[-393  187  147  214  -94  -77  278  -20 -188 -306   74  427   55  154
  -86  -26 -283  -87  200  389 -113  -42   20 -204 -627 -201  459 -191
   79  461  354 -162]  3
[ -46  -15 -258  325  -20   79  221  130 -410  -77  598  215 -320 -114
 -335  -91 -259 -635  328 -346   17  132 -303  293 -325 -325 -287  417
 -279   33 -502 -254]  9
[-505  272  341  202  231 -169  160  -79  398 -160   26  220 -243  284
  312  -33 -129  175 -118   75 -174   43 -352  128 -106   87   17  117
 -150   65  154 -316]  3
[-182   19  -86  161  -65  -90  158   51 -217 -130  105  352  -63  285
  331    9  -28 -145  514 -639  -85   52  237 -228 -179  380  155   70
   97 -694  271 -234]  4
[ -29  129   48  335  -82   45   42  162 -258   -3  388  146  374  312
  -82 -274   15 -698  193 -201 -310  714 -199   -7 -283 -113 -363  165
 -160 -424 -142   30]  7
[-351 -188 -291  212 -405   53  180   46 -488  -53  828 -107 -307 -292
  103 -164 -559 -275   22 -462 -133  161 -148   43 -339  162 -258  358
 -245 -404 -343  187]  9
[-237 -117 -340   84 -211   57  398 -228 -408  147  593   26   56  406
   16  107   33  315  372   45 -385 -632  321 -260 -272  572  406  -39
  236 -322  272  253]  9
[ 417  202  125  258  183  130 -106    8   45  163 -195  143  179  340
 -295 -153   95  -64  155  270  234  205 -402  185 -101 -472  420  102
  -75  157  -56 -386]  0
[ 189  -56   39 -157   22   29 -305  -91   87  -23  -38 -263 -466 -635
 -107 -301  -24 -101 -207   39  137 -110  256   37   54 -132 -237 -153
  -94   56 -106  244]  6
[ 376   26  135   11  -75 -165  151  204  335  -62 -333  145  -73  -96
 -271  144  -69  -69 -429    7 -232 -263 -155 -369  169  -99  -46  -26
 -248   81 -123 -619]  0
[-699  473 -153  452  -56  -29   29    1 -126 -108  423  448  104   21
 -160   14 -259 -286  310  226   33   86 -243  206 -472 -187  212   95
  100  899  -66 -562]  7
[ 227 -134 -269 -258 -232 -127  116   48 -194  -64   75  -80 -296 -285
 -409  -38    4  -91 -108   63   65  -73  -61  238 -117 -587 -446   55
 -207  244 -361  341]  4
[-419  354  267  123  184   14  -18   79  -93 -130   15  338  309  439
  -14  -71   34 -267   85  131 -313  306  -72 -210 -446  180  289 -120
  -39   34  399   40]  6
[ 395   65 -312  343 -416  -65   98  101 -219   -7  129    5  143  112
 -186  512 -406  -58 -135 -163  -88 -575 -113 -242  -51 -103   61   85
  -86 -242  111 -204]  4
[-123  107   91   44 -259 -131  132   14  235 -129  306  260   53  207
  263 -389 -162  -15  133    9 -407 -251  307 -276   56  379 -109 -170
  277 -270  289 -198]  8
[ 168 -316   89 -126 -169 -387  -22 -130  -26  -72 -343  -49 -394  -38
   20  -95   15 -122   36  -50  -72 -173  301   34  -69 -180  -54 -325
  330 -269    0  281]  1
[ 310 -250  145  155  -62   -9  147  176 -155   13  256 -335 -549 -244
 -216   20  -87 -176 -151 -144 -500  -63  -93  129   -6 -156 -263  184
 -439 -546 -155  556]  7
[ -76 -219  446  231  114   96  173  144 -314 -111  553 -134 -564  -80
   65 -100 -224 -483  112 -340 -382  177 -134  103 -365   58  -68  168
 -383 -520 -315   48]  5
[ 176 -265  246  -83   61  130  303   75 -519  -78   40    0 -156  -77
 -134  -63 -193 -377 -113 -103   19  -58  -72 -123  -34 -226 -146  113
 -339 -222 -311 -143]  2
[ 265 -680  146 -295  101 -421  102  134  288 -141 -724 -126 -418 -492
 -168 -363   71 -403   -4   64  254 -198  505 -314  582  -47 -215 -126
  512 -214   38   57]  2
[  86 -194   99  185  -93   80  143  212 -259  -95  386 -262  -89 -289
  -48   31  209 -308 -130  197   86   39  166 -116 -481 -217  -56   29
 -113  186 -256  205]  9
[-459 -182  320  394 -138  -40  277  -90   82 -102  380  -11   50  432
  342   -1   82 -219  292  195   83    5  110  287 -448  235    1  -27
  426 -253  198  -77]  1
[-139  158  332   49  -66  -54  302 -171   61 -156  146  311   79  521
   56  -36   37 -106   64  244 -161  -36 -145  327 -224 -212 -189  -94
   98   52  -16 -412]  2
[-203  -12  350  168  -34  -39 -128 -106 -134 -106  124  171 -110  -50
  115 -179 -415 -675  144  -70 -176  152  -40  237 -317 -237 -320 -146
  118  154 -413 -662]  5
[-205  198  580   14  320 -254 -214   13   94 -427 -302  292 -476 -340
   65 -373 -262 -641   44 -215 -408  227   33  133  -69 -315 -475 -181
 -418  142 -256 -261]  0
[-219 -363  -70  104 -373 -319  167  -34  255 -148 -264 -125 -295 -309
  158   26 -304   74 -300  285 -149 -563  324 -271  -99  232  -46 -535
  365  379  318   28]  6
[-266  164  528  366  179  123 -336   83  112   50 -253  360  -14  145
 -138   63 -742 -380   81  148 -216 -115 -513   85 -316  -20  222 -122
  -59  388   60 -844]  8
[-174 -215 -420  333 -258  -32  294   18 -270   -2  351 -336 -251 -367
  -67  312 -290  -18 -186  102   68 -148  -91   57 -387 -335  -46  112
 -152  518 -418 -136]  3
[-340  194  159  129  141  -54  176 -163 -237 -147  130  567  229  686
  -52 -212  102 -273  477  186 -214   10   74  148 -511 -133   25  -24
  154  120  193   50]  9
[ 289 -103   80 -181 -158  105 -186   95 -373 -548 -218  -57  130 -202
  -84   37 -246 -495  -98   72  -13  -47  276 -217 -328 -266 -408 -355
 -106  160  367  582]  3
[ 376 -547  -55 -297 -212 -164  371   52   19   -9 -525   40 -125   84
 -302 -267    4   73   99  -83  230 -114  337 -148  353  -97  -43  -95
  272 -290   43  151]  6
[ 411  172  417  129   13   41 -421  113  490   71 -550  362  213  134
 -174 -381 -132 -114  334 -111 -112  415  -48  -87  122 -181 -195 -139
   38 -198  155 -295]  5
[ 319 -351  118   58  126 -101   13  110 -185   93 -384 -230 -180 -186
 -120   32  -35 -397  -65 -114  183  131  157  -11  184 -359 -369   -2
  219 -374 -173  277]  6
[-133  266  356   14  124  118   11 -213 -230 -110  303  410  180  773
  275 -284  195  -70  329  123 -120  301  -95  131 -644  -99  275  -49
  175  -98   63 -273]  0
[ 558 -277   -4 -315   17   58  154   48 -519   16 -130   72  -18 -141
 -508  -36  531 -405  -53   10  185  352 -121   25 -291 -694 -259  -32
 -292   -9 -441  257]  7
[ 348  216  414  421  135   99 -134  249  140   67  -21  189   11  148
 -118 -140 -313 -511  237 -143 -158  129 -220  104   75  -21  -34 -109
  -90 -493  249  -94]  9
[ 368   89   37  195 -176   76 -214  219 -236   68  193 -228  -12 -407
 -272  109 -274 -658 -229 -189 -183   35  -73  -30   99 -279 -384  176
 -134 -159 -477 -202]  3
[ 139  183  253  204   52   33    3  -53 -263  -38  259   66 -168 -174
  -81   60 -185  -42 -233 -276 -408  111 -367 -151 -119 -226 -275  -54
 -750  -55 -479  -43]  8
[ -86  189   46  152 -267 -188    7  -85   65 -116  134  211   37  -43
   78   -6 -264 -291  125 -243 -406 -241 -149   18  275  128 -252  102
  -32 -320 -158 -796]  7
[  66   10  279  158 -131  -49   43  274 -261 -178   98   88 -145  -15
 -217   27 -396 -368 -129 -196 -135  155 -114 -176 -180 -228  -66   13
 -165  134 -307 -121]  2
[ 343   42  185   68  -81  120  123  214 -391 -195  428   -3  202  391
 -247   45  272 -295   30  153 -256  374 -505   38 -569 -512 -262  141
 -399   -9 -279  316]  1
[  44 -267   69  170 -261 -151  179   84 -239 -100    2  -86 -118  141
  198   30 -197 -161    3 -101   -4 -170  253 -403 -365  120  -68 -239
  242 -584  416  453]  3
[ 277   31 -178  339 -248  146  -24  111 -260  -72  424 -322 -159 -134
  -33   99 -330 -277 -294  -38  -12   29 -289  180 -167 -312 -376   59
 -228  108 -222  108]  2
[ 274 -351 -193  -32 -383 -270  273  202  178  146 -329  -21 -114  -72
 -136 -126 -248  140  -76 -299   43 -125  368 -359  485  194 -144 -175
  336 -546  212  316]  8
[-141  272  147  602   36   13   47   76 -104   50  148  216  145  429
   93  257 -363 -141   65 -172 -182   66 -392  153 -291 -133   39  103
 -293 -274  154  -79]  8
[ 377  174  -54  198  119   46 -433  -72 -188  193   59   -9 -253 -303
 -316  -10 -274 -508   75 -446 -393  261 -370  229  123 -261 -593  -56
 -354 -429 -274  279]  2
[ 569 -487   37 -329 -173 -122  112  112  -46   85 -470  131  -54 -104
 -489 -434  168 -192  270 -110  237  -25  280 -283  336  -29  -22 -259
  214 -245  -23  229]  4
[ 346   59   39  241 -389  -66  147  -68 -341   62  201 -150  -56    0
  101  332 -410   55 -282 -319 -194 -282 -170 -309  -54   35   52 -178
 -289 -836  106   60]  5
[  12 -286 -345   84 -567  -62  460  -26 -624 -449  114  133  142  226
  -82  159 -139 -151  206  -17  103 -357  390 -233 -339  -77  213   79
  262  -49  282  -12]  7
[ 382   98  144   78 -146   80   87  245  129   14  144   94 -433 -340
 -366 -282 -265 -366 -159 -181   -6   91 -154  161  154 -389 -386  212
 -224  -68 -460 -536]  6
[ 112   45  546  -98   23 -172 -225   60  -46 -111 -215   95  -14  203
  -31 -250 -167 -363  231  -73 -594 -186   55 -259    9  196 -179 -354
  -94 -647  356  362]  5
[ 163 -242  -79 -276  -63 -295 -124 -230   81 -119 -494 -105 -250 -103
  258  -40  -69  109    4 -277 -292 -427  424 -344  295  317  -77 -265
  178 -614  328  153]  3
[-232 -369 -267   92 -340 -141  256   61 -350 -242   65  -92 -200   87
  138  -99 -229   35  199  130 -173 -349  514 -308 -409  187  233   25
  411 -281  598  675]  0
[ 413  179  159   98   20  284   68   94    3   93  112   91  -62   19
 -322  158 -121  116 -216  -72 -116  216 -474  108   32 -378 -190   87
 -445  391 -532 -565]  7
[ 215 -198   18 -168 -422 -129   36    3   90  -15  -70   -1  136 -248
 -268  -92 -249   98  -15   11  191  -74  152 -458  -25   -3   22 -173
  115 -185 -103 -253]  9
[ 312   45  -73  -32 -338  -72 -156  163   84  -78 -112   -1  -23 -275
  -73  -52  -84  -93    0  -59 -301 -246  177 -388   68  142 -134  -99
   28 -362  300  -21]  4
[ 216  214   35  200  -57 -107 -299   11  225  -66 -316  144  128 -147
  -30 -323 -259 -136  262 -176  -68   93  161 -337  205   45   38 -167
  -13 -275  231 -263]  0
[ 363  104  -99  -49  261  -13 -153  143  -63  -61  140  -20 -415 -438
 -242 -366  240 -483  276 -311  -29  107  126    6  223 -197 -420  190
 -286 -363 -162  215]  4
[-216  463  -29  338 -168 -138 -332  -68 -146   24  110  125  -23  -12
 -168 -181 -115 -143   66  209 -360   53 -207  149 -450 -522 -278   11
 -194  454 -264  -64]  8
[ 525  -13   11  203  211  198 -222  -35 -169   16  -60   35   53  330
 -169   99   86 -436  250 -320   11  474 -378  361 -188 -482 -460  207
 -116 -282 -346 -193]  0
[ 807 -276 -105  156 -230  271  352  274 -397  -55  159   72   62   33
 -376  169  -27 -528   18 -295  547  275 -177  183 -159 -630 -337  222
 -180 -418 -236    9]  1
[  -3  -48  597  167 -143 -331 -121  170  386  -72 -474  -13 -246 -210
  202 -225 -205 -135   34  -38 -205  -80  476 -304   31  124 -220 -518
  233 -409  310  115]  0
[-267   63  -17   49 -263 -193  151  111   52 -319  171  327 -214 -127
  360 -117 -190  -34  100 -506 -356 -257  204 -420   28  557  -42  -91
 -116 -415  302 -223]  8
[  99 -161  262  -30  138 -411 -149   94  341    3 -707  126 -288  -98
    0 -318  -37 -242  135 -341 -253  287  207 -186  281  170 -175 -354
  125 -671  341  436]  9
[ -43 -192  485  245  -24  -47  157  118 -285  -61   19   59  145  798
  116  244  137 -234   81   21 -241  591 -500  292 -648 -213   58  -66
  164 -252  -45  295]  0
[-301  223  146  329  -36   97  -22 -115 -166   55  235  242 -100  482
   49   25   41  216  181   64   35    1  -64  103 -706   80  573  -14
    6  179  202   -5]  4
[ 318  -52  243  138 -211  145 -145  296 -423 -224  335 -136  -53 -205
  -50  -94 -348 -648  135 -328 -196  112 -109 -199  -52    1 -279   74
 -177 -554 -105   -3]  2
[ 401  -44 -135  193 -135  198 -213   84 -469 -207  157 -277  327   60
 -131  164 -150 -255  -11   -7 -565  180 -410  -73 -267 -237 -189  217
 -556 -242  -28  424]  9
[-205 -519  298   84  -22 -337  -49   73  286   41 -574 -186 -666 -399
  128 -165 -399  -28   22 -229  158  -98  447 -187  141  290  268 -218
  392 -474  209    1]  8
[-343   55  369  300    0 -163  111  179  -57 -181 -107  258  115  241
 -122  -24 -476 -674   98  186  -45  395 -139  209 -360 -374 -148 -131
  218  218   19 -142]  1
[ 320 -128  380   14  184   24   36   91 -288 -158  -48   19 -100  -79
 -264 -299 -115 -693   99  -30 -210  300 -167  118  -22 -542 -519   93
 -321 -175 -470  -68]  0
[ 341   -1  416  -82  -11 -133   74  112   94  -96 -405   25 -298 -330
 -267 -289  -90 -317 -310  210   48 -250  340 -139  316 -391 -470 -146
  100  204 -260 -214]  9
